Below is a small trained network, with its code and all its weights. Each question gives an input and a class and asks what happens when units are switched off, that is, made to give their printed mean instead of their output.

import numpy as np


def w(rows, s, z=0):
    codes = np.array(rows[::2]) - 128.0
    scale = np.full(codes.shape[1], s)
    scale[-1] = z or s
    return codes * scale


def f(y):
    return y / 2 * (1 + np.tanh(0.7978845608 * (y + 0.044715 * y**3)))


def log_softmax(a):
    a = a - a.max(-1, keepdims=True)
    return a - np.log(np.exp(a).sum(-1, keepdims=True))


def net(x, mask):
    res = np.array(x, float).reshape(1, 6) / 4 @ E
    y = f(res @ A[0][:, :-1].T + A[0][:, -1])
    res = res + np.where(mask, y, B[0][:, -1]) @ B[0][:, :-1]
    return log_softmax(res[-1] @ U[:, :-1].T + U[:, -1])


A, B = {}, {}
E = w([
[224,102,185,232,148,130,105,237,64,58,196,135],'x0',
[157,110,94,133,127,91,110,115,130,159,137,123],'x1',
[172,148,193,146,5,100,95,78,183,125,126,212],'x2',
[124,135,144,126,130,128,122,126,129,120,115,114],'x3',
[209,195,151,143,244,189,78,137,165,160,94,215],'x4',
[135,114,130,138,131,113,112,110,123,156,131,114],'x5',
],0.015)
A[0] = w([
[129,124,86,130,181,143,157,153,150,142,83,95,156],'neuron 0',
[97,94,110,132,142,89,191,191,97,78,206,17,194],'neuron 1',
[131,200,85,127,156,180,101,136,157,177,149,135,127],'neuron 2',
[207,187,177,148,106,148,90,62,193,116,152,210,80],'neuron 3',
[178,112,163,202,194,122,134,185,112,128,140,156,85],'neuron 4',
[131,159,140,66,121,126,160,51,176,162,90,178,157],'neuron 5',
[137,119,107,114,251,142,134,126,100,119,115,109,162],'neuron 6',
[30,119,67,22,139,107,199,66,118,153,103,90,255],'neuron 7',
[92,120,140,140,5,63,130,117,125,85,152,138,158],'neuron 8',
],0.011,0.0095)
B[0] = w([
[169,168,145,108,168,216,120,150,133,112,182,161,166],'neuron 0',
[136,77,72,204,129,111,149,140,63,128,166,14,211],'neuron 1',
[152,151,136,86,180,181,177,91,167,142,101,133,162],'neuron 2',
[66,54,81,54,124,125,96,254,63,152,132,170,205],'neuron 3',
[125,210,134,153,76,129,106,145,90,62,165,180,199],'neuron 4',
[53,131,78,101,127,92,197,146,208,175,82,161,197],'neuron 5',
[141,240,94,124,144,181,134,31,125,158,146,140,188],'neuron 6',
[42,73,89,8,140,157,57,100,109,88,144,151,254],'neuron 7',
[195,88,179,84,12,106,167,82,167,106,170,171,210],'neuron 8',
],0.011,0.033)
U = w([
[82,84,110,94,143,131,2,184,74,77,166,140,206],'0',
[122,169,126,121,225,166,133,79,195,157,101,137,170],'1',
[109,118,151,104,55,93,165,65,186,112,123,156,156],'2',
[91,119,112,122,157,87,165,187,158,187,34,157,128],'3',
[137,102,97,199,137,117,189,176,82,117,167,53,98],'4',
[184,221,127,172,130,142,126,130,90,117,150,153,6],'5',
[223,95,232,156,61,98,168,181,118,109,164,134,81],'6',
],0.012,0.0025)

Each question gives the input, the list of numbers given to net, and the class t.
The units are the neurons (one row each of A and B). Each row of codes is followed by its name. A weight is (code - 128) times the scale printed after its matrix; where a second scale follows, it is the last column's (A, B and U).
mask holds one flag per neuron, in row order. A switched-off neuron (its flag False) gives its mean, the last column of its row in B, instead of its output. The means were averaged over made-up inputs and are rounded, as every weight is.
A unit's drop is (log p(t) with every unit on - log p(t) with that unit switched off) / (log p(t) with every unit on - log p(t) with every unit switched off).
The circuit of an input: a set's keep is (log p(t) with only the set's units on - log p(t) with every unit switched off) / (log p(t) with every unit on - log p(t) with every unit switched off). Starting from all 9 units, units are removed one at a time, each time the one whose removal leaves the highest keep (on an exact tie, the one counted first), for as long as the keep stays at least 0.8.
units of the circuit, in order: the units of the circuit, biggest drop first
most important unit: the unit with the biggest drop
k most important neurons: the k neurons with the biggest drops, biggest first
drop of u: that unit's drop, to one decimal
input [-5,0,7,-1,1,-7], class 3: units of the circuit, in order -> neuron 5; neuron 3
input [-6,-2,1,4,1,-1], class 3: units of the circuit, in order -> neuron 5; neuron 8
input [-3,8,-8,0,2,7], class 1: most important unit -> neuron 6
input [1,-8,-8,0,-5,-4], class 4: 2 most important neurons -> neuron 1; neuron 3
input [5,-1,6,-3,0,6], class 6: 2 most important neurons -> neuron 7; neuron 8
input [-6,4,1,-5,5,-1], class 3: 2 most important neurons -> neuron 5; neuron 3
input [0,4,4,7,8,-4], class 3: 2 most important neurons -> neuron 7; neuron 5
input [3,-2,1,0,-4,1], class 6: 2 most important neurons -> neuron 8; neuron 7
input [5,-7,-6,-8,1,1], class 5: 2 most important neurons -> neuron 6; neuron 4
input [1,0,8,-4,-3,7], class 6: 2 most important neurons -> neuron 7; neuron 6
input [1,-8,-5,1,-7,-2], class 4: 2 most important neurons -> neuron 1; neuron 3
input [-4,2,-5,-2,1,1], class 1: 2 most important neurons -> neuron 3; neuron 6
input [3,-8,-2,6,1,-4], class 5: 2 most important neurons -> neuron 7; neuron 3
input [4,-2,-6,0,7,2], class 5: most important unit -> neuron 4
input [-2,-8,2,7,0,-3], class 2: 2 most important neurons -> neuron 3; neuron 1
input [-3,4,0,7,2,4], class 1: 2 most important neurons -> neuron 8; neuron 3
input [7,-8,0,1,6,4], class 5: 2 most important neurons -> neuron 7; neuron 4
input [8,-8,-1,1,7,-6], class 5: drop of neuron 7 -> 0.6
input [7,-2,-1,-3,-7,2], class 4: drop of neuron 1 -> 1.3
input [0,-4,3,2,-4,-8], class 2: drop of neuron 2 -> 0.0
input [3,-4,7,-1,-4,6], class 6: drop of neuron 7 -> 0.1
input [0,4,8,-3,6,8], class 3: most important unit -> neuron 7
